Here is a tiny trained network, its code and every weight. The questions are about switching its units off for an input and a class, where a switched-off unit gives its printed mean instead of its output.

import numpy as np


def w(rows, s, z=0):
    codes = np.array(rows[::2]) - 128.0
    scale = np.full(codes.shape[1], s)
    scale[-1] = z or s
    return codes * scale


def norm(h):
    return h / np.sqrt((h * h).mean(-1, keepdims=True) + 1e-5)


def f(y):
    return np.maximum(y, 0)


def log_softmax(a):
    a = a - a.max(-1, keepdims=True)
    return a - np.log(np.exp(a).sum(-1, keepdims=True))


def net(x, mask):
    res = np.array(x, float).reshape(1, 6) / 4 @ E
    u = 0
    for l in range(4):
        y = f(norm(res) @ A[l][:, :-1].T + A[l][:, -1])
        res = res + np.where(mask[u : u + 7], y, B[l][:, -1]) @ B[l][:, :-1]
        u += 7
    return log_softmax(norm(res)[-1] @ U[:, :-1].T + U[:, -1])


A, B = {}, {}
E = w([
[124,127,130,131,130,130],'x0',
[31,64,108,93,96,153],'x1',
[128,130,125,126,129,127],'x2',
[245,106,104,13,69,226],'x3',
[162,46,84,249,108,169],'x4',
[156,56,139,109,67,18],'x5',
],0.0014)
A[0] = w([
[106,112,132,153,135,23,141],'L0N1',
[190,190,137,159,241,166,106],'L0N2',
[120,111,145,171,164,98,93],'L0N3',
[215,107,142,78,87,186,240],'L0N4',
[97,199,133,43,150,115,222],'L0N5',
[4,87,91,116,132,222,86],'L0N6',
[101,160,107,142,232,236,3],'L0N7',
],0.0024,0.0027)
B[0] = w([
[109,132,199,144,57,175,188],'L0N1',
[135,133,87,123,39,49,167],'L0N2',
[98,127,150,139,112,123,144],'L0N3',
[34,151,204,211,99,115,254],'L0N4',
[146,29,134,219,140,157,238],'L0N5',
[96,96,54,86,73,55,168],'L0N6',
[62,254,66,174,32,231,141],'L0N7',
],0.0028,0.0029)
A[1] = w([
[101,166,140,46,142,87,75],'L1N1',
[134,253,182,190,106,155,126],'L1N2',
[246,108,43,40,87,204,142],'L1N3',
[64,101,198,190,100,81,249],'L1N4',
[218,67,44,227,130,141,51],'L1N5',
[197,137,87,71,106,169,94],'L1N6',
[95,217,208,6,164,64,128],'L1N7',
],0.0025,0.0012)
B[1] = w([
[149,74,140,188,164,128,135],'L1N1',
[109,88,60,102,111,125,182],'L1N2',
[40,140,205,194,98,99,149],'L1N3',
[164,121,45,74,97,168,255],'L1N4',
[121,89,148,80,229,158,158],'L1N5',
[100,139,176,136,86,136,136],'L1N6',
[172,2,76,216,207,221,158],'L1N7',
],0.0034,0.0037)
A[2] = w([
[60,161,123,191,143,74,115],'L2N1',
[105,69,53,118,47,140,252],'L2N2',
[63,253,115,91,176,201,18],'L2N3',
[219,193,147,181,144,104,249],'L2N4',
[125,72,135,105,206,163,123],'L2N5',
[95,123,102,188,145,91,147],'L2N6',
[63,147,102,174,181,113,123],'L2N7',
],0.0038,0.0014)
B[2] = w([
[142,151,169,108,100,166,153],'L2N1',
[156,201,134,128,191,116,253],'L2N2',
[188,125,70,176,69,181,145],'L2N3',
[3,122,89,78,141,139,155],'L2N4',
[147,103,108,191,170,130,146],'L2N5',
[153,118,156,90,116,175,163],'L2N6',
[151,117,162,126,93,144,159],'L2N7',
],0.005,0.0056)
A[3] = w([
[124,115,117,160,114,92,100],'L3N1',
[173,106,124,99,109,61,110],'L3N2',
[164,117,174,139,139,2,137],'L3N3',
[106,172,138,147,143,142,252],'L3N4',
[88,132,72,77,119,147,133],'L3N5',
[142,158,208,133,97,165,123],'L3N6',
[162,126,107,165,130,156,207],'L3N7',
],0.0047,0.0018)
B[3] = w([
[124,146,128,82,89,139,135],'L3N1',
[88,181,17,167,81,163,162],'L3N2',
[144,146,91,119,98,246,186],'L3N3',
[204,98,144,77,102,63,253],'L3N4',
[98,93,89,140,106,4,183],'L3N5',
[125,145,189,94,144,84,209],'L3N6',
[107,101,139,84,156,106,238],'L3N7',
],0.0041,0.003)
U = w([
[133,147,79,127,67,195,138],'0',
[126,130,250,100,95,128,142],'1',
[154,131,113,99,150,113,173],'2',
[140,58,128,152,197,153,124],'3',
[152,140,114,103,144,107,141],'4',
[63,105,94,118,105,64,114],'5',
[116,158,155,199,144,100,32],'6',
[60,160,176,227,143,110,2],'7',
],0.011,0.0074)

Each question gives the input, the list of numbers given to net, and the class t.
The units are the neurons (one row each of A and B). Each row of codes is followed by its name. A weight is (code - 128) times the scale printed after its matrix; where a second scale follows, it is the last column's (A, B and U).
mask holds one flag per neuron, layer by layer. A switched-off neuron (its flag False) gives its mean, the last column of its row in B, instead of its output. The means were averaged over made-up inputs and are rounded, as every weight is.
A unit's drop is (log p(t) with every unit on - log p(t) with that unit switched off) / (log p(t) with every unit on - log p(t) with every unit switched off).
The circuit of an input: a set's keep is (log p(t) with only the set's units on - log p(t) with every unit switched off) / (log p(t) with every unit on - log p(t) with every unit switched off). Starting from the 12 units with the biggest drops (on a tie, the unit counted first), units are removed one at a time, each time the one whose removal leaves the highest keep (on an exact tie, the one counted first), for as long as the keep stays at least 0.8.
circuit, biggest first: the units of the circuit, biggest drop first
unit that matters most: the unit with the biggest drop
k most important neurons: the k neurons with the biggest drops, biggest first
top k neurons in layer l: the k neurons of layer l with the biggest drops, biggest first
input [-2,0,3,1,-6,8], class 0: circuit, biggest first => L3N3, L3N2
input [-2,5,5,-5,-6,-7], class 0: most important neuron => L2N3
input [-7,-1,3,-4,-2,-8], class 0: 2 most important neurons => L2N3, L0N7
input [-3,-8,4,-3,-5,-7], class 5: circuit, biggest first => L2N4, L2N2
input [6,6,6,-7,-3,-4], class 1: top 4 neurons in layer 2 => L2N1, L2N7, L2N4, L2N6
input [-2,6,-5,-1,-6,2], class 3: circuit, biggest first => L1N7, L2N5
input [4,-6,7,-7,7,-5], class 1: 3 most important neurons => L2N7, L2N1, L2N6
input [-1,4,6,6,-1,-3], class 1: circuit, biggest first => L1N4, L1N3
input [5,-6,-4,-4,-5,5], class 5: 3 most important neurons => L2N4, L0N4, L2N2
input [-1,8,7,2,4,1], class 5: circuit, biggest first => L3N5, L0N5
input [4,4,6,-4,1,2], class 2: top 2 neurons in layer 2 => L2N2, L2N4
input [1,-7,-4,1,-4,3], class 5: circuit, biggest first => L2N4, L3N5
input [-8,7,-1,2,7,-3], class 4: top 2 neurons in layer 2 => L2N2, L2N4
input [-5,-5,-1,7,5,0], class 1: unit that matters most => L1N3
input [1,-1,-3,-5,3,5], class 0: 3 most important neurons => L1N4, L0N4, L3N3
input [2,3,-4,-3,3,5], class 0: 2 most important neurons => L0N4, L2N4
input [6,5,-3,-4,1,3], class 4: circuit, biggest first => L2N2, L1N4, L0N4
input [0,7,1,5,-7,-4], class 3: top 4 neurons in layer 1 => L1N7, L1N4, L1N1, L1N2
input [5,6,-1,3,7,5], class 3: top 2 neurons in layer 0 => L0N2, L0N7
input [6,-8,0,5,5,-7], class 5: top neuron in layer 3 => L3N5
input [-4,5,7,6,1,7], class 0: 2 most important neurons => L2N4, L3N2
input [-2,0,-2,6,8,4], class 3: 2 most important neurons => L1N5, L0N1
input [6,-7,7,-1,-5,7], class 0: 2 most important neurons => L3N3, L0N1
input [-7,5,4,1,-3,8], class 0: 2 most important neurons => L3N3, L2N4
input [-3,7,8,-3,-3,-8], class 0: 2 most important neurons => L2N3, L0N7
